Below is a small trained network, with its code and all its weights. Each question gives an input and a target symbol and asks what happens when units are switched off, that is, made to give their printed mean instead of their output.

import numpy as np


def w(rows, s, z=0):
    codes = np.array(rows[::2]) - 128.0
    scale = np.full(codes.shape[1], s)
    scale[-1] = z or s
    return codes * scale


def norm(h):
    return h / np.sqrt((h * h).mean(-1, keepdims=True) + 1e-5)


def f(y):
    return y / 2 * (1 + np.tanh(0.7978845608 * (y + 0.044715 * y**3)))


def softmax(a):
    e = np.exp(a - a.max(-1, keepdims=True))
    return e / e.sum(-1, keepdims=True)


def log_softmax(a):
    a = a - a.max(-1, keepdims=True)
    return a - np.log(np.exp(a).sum(-1, keepdims=True))


def net(x, mask):
    ids = ['ΘΛαβγδεζμξστψ'.index(c) for c in x.split()]
    T = len(ids)
    res = E[ids] + P[:T]
    u = 0
    for l in range(2):
        q, k, v = (norm(res) @ M[l].T for M in (Q, K, V))
        z = softmax(np.where(np.tri(T) > 0, q @ k.T / 2**0.5, -1e9)) @ v
        res = res + np.where(mask[u], z, O[l][:, -1]) @ O[l][:, :-1]
        u += 1
        y = f(norm(res) @ A[l][:, :-1].T + A[l][:, -1])
        res = res + np.where(mask[u : u + 8], y, B[l][:, -1]) @ B[l][:, :-1]
        u += 8
    return log_softmax(norm(res)[-1] @ U[:, :-1].T + U[:, -1])


Q, K, V, O, A, B = {}, {}, {}, {}, {}, {}
E = w([
[7,182,168,176,115,71,176,114,102,149,131,140],'Θ',
[148,111,131,137,125,120,116,168,129,125,149,69],'Λ',
[57,184,23,151,160,132,171,82,154,26,121,163],'α',
[136,131,150,145,120,139,129,153,97,159,153,100],'β',
[151,88,81,136,185,34,101,71,120,201,149,67],'γ',
[109,63,37,158,73,162,79,195,164,131,140,174],'δ',
[73,167,178,120,146,136,245,45,157,103,95,104],'ε',
[93,138,166,127,156,155,155,175,133,106,118,105],'ζ',
[119,1,150,112,143,169,128,134,125,95,48,169],'μ',
[125,120,152,134,156,120,112,126,127,129,153,96],'ξ',
[90,129,123,65,195,9,103,176,69,139,103,148],'σ',
[128,141,127,97,116,150,126,173,127,135,150,100],'τ',
[164,119,141,152,135,108,123,147,118,144,158,81],'ψ',
],0.025)
P = w([
[226,215,157,205,252,62,139,95,152,215,254,236],'0',
[124,155,109,156,119,116,152,187,116,144,176,61],'1',
[123,155,100,123,86,123,133,191,113,135,194,66],'2',
[120,150,132,153,83,97,131,156,101,122,192,86],'3',
[117,160,140,141,88,112,111,160,106,100,172,90],'4',
[104,156,141,131,77,99,113,152,117,71,167,99],'5',
[92,166,148,130,61,91,107,152,126,54,143,84],'6',
[71,160,155,121,83,103,102,136,123,67,156,104],'7',
[52,157,149,91,73,112,101,140,134,69,172,113],'8',
[75,152,150,95,68,90,91,138,140,40,159,111],'9',
[64,150,154,110,90,97,72,134,154,23,147,93],'10',
],0.0074)
Q[0] = w([
[59,53,143,111,119,38,68,103,52,165,123,218],'0.h0',
[136,167,213,119,113,137,141,246,126,132,254,12],'0.h0',
],0.0075)
K[0] = w([
[54,90,156,125,78,165,115,176,8,135,139,85],'0.h0',
[176,119,201,200,245,113,152,118,252,217,140,254],'0.h0',
],0.0074)
V[0] = w([
[165,113,180,16,222,146,72,108,173,199,96,160],'0.h0',
[67,109,104,146,188,121,4,222,69,139,137,147],'0.h0',
],0.0043)
O[0] = w([
[26,59,119,88,116,106,225,85,108,201,181,99,95],'0.h0',
[153,169,47,124,91,126,196,145,254,83,68,57,253],'0.h0',
],0.0098,0.0027)
A[0] = w([
[7,169,20,88,86,31,39,84,99,23,32,210,91],'0.n0',
[93,47,168,70,108,48,114,177,98,120,99,146,189],'0.n1',
[83,4,96,53,88,174,110,3,81,33,36,201,139],'0.n2',
[145,190,195,139,154,153,125,79,139,77,169,68,161],'0.n3',
[89,130,111,134,113,186,172,157,70,60,82,126,144],'0.n4',
[140,145,85,168,87,98,60,61,106,188,152,102,148],'0.n5',
[165,89,76,77,190,131,215,107,94,62,47,202,125],'0.n6',
[160,63,117,134,171,161,110,140,85,158,145,187,2],'0.n7',
],0.0081,0.0045)
B[0] = w([
[116,227,135,62,98,102,146,130,96,114,142,215,254],'0.n0',
[126,182,142,106,181,139,113,160,106,214,151,158,201],'0.n1',
[138,59,186,9,176,179,85,87,38,165,130,234,166],'0.n2',
[136,116,103,90,77,198,167,159,92,108,117,118,250],'0.n3',
[189,90,97,133,104,92,79,85,100,160,165,101,217],'0.n4',
[75,108,132,91,156,142,62,166,148,89,82,79,156],'0.n5',
[164,146,133,106,167,194,197,88,129,179,147,140,165],'0.n6',
[159,107,199,237,120,133,81,105,167,204,145,125,119],'0.n7',
],0.011,0.0067)
Q[1] = w([
[68,104,94,160,115,139,64,202,234,116,146,93],'1.h0',
[144,136,191,82,88,239,117,254,155,111,217,13],'1.h0',
],0.009)
K[1] = w([
[105,106,56,190,158,107,127,183,204,173,120,173],'1.h0',
[160,132,131,227,254,146,189,118,196,156,169,171],'1.h0',
],0.011)
V[1] = w([
[188,76,66,137,120,1,53,104,101,155,174,117],'1.h0',
[49,101,17,121,173,144,148,95,156,57,164,145],'1.h0',
],0.0076)
O[1] = w([
[13,170,79,212,191,80,111,248,66,2,232,234,2],'1.h0',
[150,185,77,7,94,105,107,23,37,102,155,23,164],'1.h0',
],0.0088,0.0054)
A[1] = w([
[42,239,144,188,61,27,220,95,190,97,91,113,78],'1.n0',
[1,143,51,242,75,58,228,144,187,128,139,186,58],'1.n1',
[118,140,26,110,120,35,96,13,46,57,158,88,91],'1.n2',
[137,44,195,151,63,178,129,123,175,200,69,106,109],'1.n3',
[170,88,34,145,77,188,51,183,118,55,140,209,163],'1.n4',
[148,129,31,2,101,107,85,78,86,133,109,94,253],'1.n5',
[94,58,66,209,50,205,146,210,210,116,87,196,108],'1.n6',
[87,248,104,121,66,126,161,112,97,57,182,65,100],'1.n7',
],0.0084,0.005)
B[1] = w([
[166,121,137,68,53,40,97,115,151,106,96,166,151],'1.n0',
[111,118,231,114,39,143,124,75,106,125,67,148,155],'1.n1',
[58,110,47,133,140,151,60,80,205,183,153,155,168],'1.n2',
[140,129,82,78,133,127,129,139,158,91,123,198,177],'1.n3',
[119,210,232,163,117,174,188,118,115,143,166,130,162],'1.n4',
[53,152,159,180,153,103,144,144,99,125,86,180,253],'1.n5',
[115,81,87,254,161,100,144,85,61,147,95,105,159],'1.n6',
[248,93,105,91,143,97,85,136,149,116,131,135,199],'1.n7',
],0.013,0.016)
U = w([
[153,63,175,144,69,41,95,83,166,89,110,170,123],'Θ',
[231,172,126,149,196,151,129,125,96,106,170,55,253],'Λ',
[230,197,2,99,141,194,92,77,174,86,178,152,151],'α',
[130,149,159,125,135,220,81,242,206,55,36,195,24],'β',
[39,97,104,144,182,73,84,51,139,186,160,92,164],'γ',
[55,160,202,238,86,139,125,111,104,160,84,145,110],'δ',
[139,198,155,131,162,175,181,30,199,189,63,32,165],'ε',
[88,110,153,81,115,155,103,160,97,55,204,144,219],'ζ',
[180,57,187,111,181,187,36,143,131,204,149,196,94],'μ',
[143,167,128,146,163,162,21,113,38,102,16,109,17],'ξ',
[105,162,151,104,217,31,198,208,94,140,71,141,23],'σ',
[79,96,91,84,87,169,161,204,183,151,178,138,139],'τ',
[159,71,62,206,153,121,145,147,157,144,47,212,58],'ψ',
],0.0074,0.004)

Each question gives the input, a string of symbols that net reads in full, and the target symbol t.
The units are the heads (2 rows each of Q, K, V and O) and the neurons (one row each of A and B). Each row of codes is followed by its name. A weight is (code - 128) times the scale printed after its matrix; where a second scale follows, it is the last column's (O, A, B and U).
mask holds one flag per unit, layer by layer, with each layer's heads first. A switched-off unit (its flag False) gives its mean, the last column of its rows in O or B, instead of its output. The means were averaged over made-up inputs and are rounded, as every weight is.
A unit's drop is (log p(t) with every unit on - log p(t) with that unit switched off) / (log p(t) with every unit on - log p(t) with every unit switched off).
most important unit: the unit with the biggest drop
k most important neurons: the k neurons with the biggest drops, biggest first
top k neurons in layer l: the k neurons of layer l with the biggest drops, biggest first
input ξ ζ α β ξ, target γ: 3 most important neurons	0.n1, 1.n2, 0.n4
input β ψ Λ ζ β, target ψ: top 2 neurons in layer 0	0.n4, 0.n5
input β ξ Λ ξ, target ψ: 2 most important neurons	0.n4, 1.n6
input γ β ζ β δ μ ψ β μ ζ, target ζ: 3 most important neurons	0.n2, 1.n5, 1.n1
input α μ β, target ξ: top 2 neurons in layer 0	0.n2, 0.n0
input τ β ζ δ α α τ, target σ: top 2 neurons in layer 1	1.n5, 1.n2
input ε σ Λ, target μ: most important unit	0.h0
input γ σ δ, target δ: 3 most important neurons	1.n4, 1.n1, 1.n6
input μ ψ ζ τ ζ ζ ξ, target τ: 3 most important neurons	1.n5, 0.n0, 1.n7
input ξ ζ σ α δ σ ζ σ ψ β, target γ: top 2 neurons in layer 1	1.n2, 1.n5
input τ σ β ψ ψ δ ζ ζ Λ, target σ: 3 most important neurons	0.n4, 0.n0, 0.n1
input τ Θ ψ, target σ: 2 most important neurons	0.n4, 1.n5
input Λ μ ε ζ ζ β Λ ξ γ Λ, target Λ: 3 most important neurons	0.n2, 0.n1, 1.n5
input ζ β Λ β β, target ε: top neuron in layer 1	1.n7
input Λ Λ σ ξ α δ ξ β Λ ζ, target Λ: 3 most important neurons	0.n0, 0.n4, 0.n1
input ξ ψ α ζ α ζ ε τ, target γ: top 2 neurons in layer 1	1.n2, 1.n5
input Λ ζ β δ Λ, target Λ: top 3 neurons in layer 0	0.n4, 0.n1, 0.n0
input σ ξ σ μ ζ ζ β Λ, target Θ: top 3 neurons in layer 0	0.n2, 0.n3, 0.n1
input β Λ ζ, target ψ: 3 most important neurons	0.n4, 1.n6, 1.n3
input τ ε α β, target σ: 2 most important neurons	0.n4, 0.n0
input σ β β ξ ψ α α Λ ψ, target Θ: most important unit	0.h0
input τ β ξ, target σ: top 2 neurons in layer 0	0.n4, 0.n1
